Below is a small trained network, with its code and all its weights. Each question gives an input and a class and asks what happens when units are switched off, that is, made to give their printed mean instead of their output.

import numpy as np


def w(rows, s, z=0):
    codes = np.array(rows[::2]) - 128.0
    scale = np.full(codes.shape[1], s)
    scale[-1] = z or s
    return codes * scale


def norm(h):
    return h / np.sqrt((h * h).mean(-1, keepdims=True) + 1e-5)


def f(y):
    return y / 2 * (1 + np.tanh(0.7978845608 * (y + 0.044715 * y**3)))


def log_softmax(a):
    a = a - a.max(-1, keepdims=True)
    return a - np.log(np.exp(a).sum(-1, keepdims=True))


def net(x, mask):
    res = np.array(x, float).reshape(1, 2) / 4 @ E
    u = 0
    for l in range(3):
        y = f(norm(res) @ A[l][:, :-1].T + A[l][:, -1])
        res = res + np.where(mask[u : u + 3], y, B[l][:, -1]) @ B[l][:, :-1]
        u += 3
    return log_softmax(norm(res)[-1] @ U[:, :-1].T + U[:, -1])


A, B = {}, {}
E = w([
[15,106,43,249,49,170,156,85,96,217,24],'x0',
[60,121,70,142,254,17,110,216,199,23,93],'x1',
],0.0067)
A[0] = w([
[57,196,39,255,139,180,210,101,164,145,101,4],'0.n0',
[128,28,184,132,180,135,107,135,62,67,132,166],'0.n1',
[179,109,132,53,146,95,36,122,93,50,210,81],'0.n2',
],0.0056,0.0037)
B[0] = w([
[115,2,102,113,90,106,124,201,39,143,73,241],'0.n0',
[130,66,143,74,162,53,190,145,235,143,204,168],'0.n1',
[127,82,101,37,149,84,111,196,117,101,91,255],'0.n2',
],0.0093,0.0048)
A[1] = w([
[155,151,170,120,186,89,91,54,95,55,174,1],'1.n0',
[253,155,179,111,73,192,79,3,17,175,175,115],'1.n1',
[41,97,78,249,221,116,210,122,191,175,137,141],'1.n2',
],0.0071,0.0051)
B[1] = w([
[138,50,125,103,135,137,93,203,6,126,183,128],'1.n0',
[149,196,100,76,79,180,186,143,183,164,107,255],'1.n1',
[155,146,139,225,169,127,59,64,136,129,164,168],'1.n2',
],0.012,0.0095)
A[2] = w([
[1,56,51,149,147,182,179,53,13,188,99,38],'2.n0',
[47,39,63,149,114,92,139,150,107,195,54,3],'2.n1',
[172,107,216,47,78,68,66,162,124,55,213,23],'2.n2',
],0.0089,0.004)
B[2] = w([
[95,38,87,157,24,49,38,82,82,146,13,255],'2.n0',
[97,94,106,176,45,221,127,254,56,114,68,238],'2.n1',
[203,19,112,97,209,33,252,168,41,127,177,253],'2.n2',
],0.0098,0.0074)
U = w([
[64,128,125,255,211,32,21,29,190,53,181,163],'0',
[138,219,167,204,132,163,145,70,199,30,28,2],'1',
[155,195,67,36,20,230,213,71,180,207,67,100],'2',
[47,6,42,215,36,157,48,119,40,178,10,252],'3',
[204,28,179,41,221,37,187,197,96,68,208,252],'4',
[78,207,92,196,152,171,109,34,186,173,85,2],'5',
[115,211,184,194,172,220,183,34,145,11,66,2],'6',
],0.0097,0.0058)

Each question gives the input, the list of numbers given to net, and the class t.
The units are the neurons (one row each of A and B). Each row of codes is followed by its name. A weight is (code - 128) times the scale printed after its matrix; where a second scale follows, it is the last column's (A, B and U).
mask holds one flag per neuron, layer by layer. A switched-off neuron (its flag False) gives its mean, the last column of its row in B, instead of its output. The means were averaged over made-up inputs and are rounded, as every weight is.
A unit's drop is (log p(t) with every unit on - log p(t) with that unit switched off) / (log p(t) with every unit on - log p(t) with every unit switched off).
The circuit of an input: a set's keep is (log p(t) with only the set's units on - log p(t) with every unit switched off) / (log p(t) with every unit on - log p(t) with every unit switched off). Starting from all 9 units, units are removed one at a time, each time the one whose removal leaves the highest keep (on an exact tie, the one counted first), for as long as the keep stays at least 0.8.
circuit, biggest first: the units of the circuit, biggest drop first
unit that matters most: the unit with the biggest drop
k most important neurons: the k neurons with the biggest drops, biggest first
k most important neurons of layer l: the k neurons of layer l with the biggest drops, biggest first
drop of u: that unit's drop, to one decimal
input [3,8], class 0: circuit, biggest first	[1.n2; 0.n2]
input [5,-7], class 2: circuit, biggest first	[1.n1; 0.n2]
input [-1,-1], class 4: unit that matters most	1.n1
input [-4,-5], class 2: 3 most important neurons	[1.n1; 0.n0; 2.n2]
input [-5,-7], class 2: drop of 1.n1	3.9
input [-3,-5], class 2: drop of 1.n1	0.7
input [4,-8], class 2: drop of 1.n1	0.9
input [1,-4], class 2: drop of 0.n0	0.0
input [0,1], class 0: 2 most important neurons of layer 0	[0.n0; 0.n2]
input [0,0], class 0: 2 most important neurons of layer 1	[1.n2; 1.n1]
input [-1,6], class 0: 2 most important neurons of layer 0	[0.n0; 0.n2]
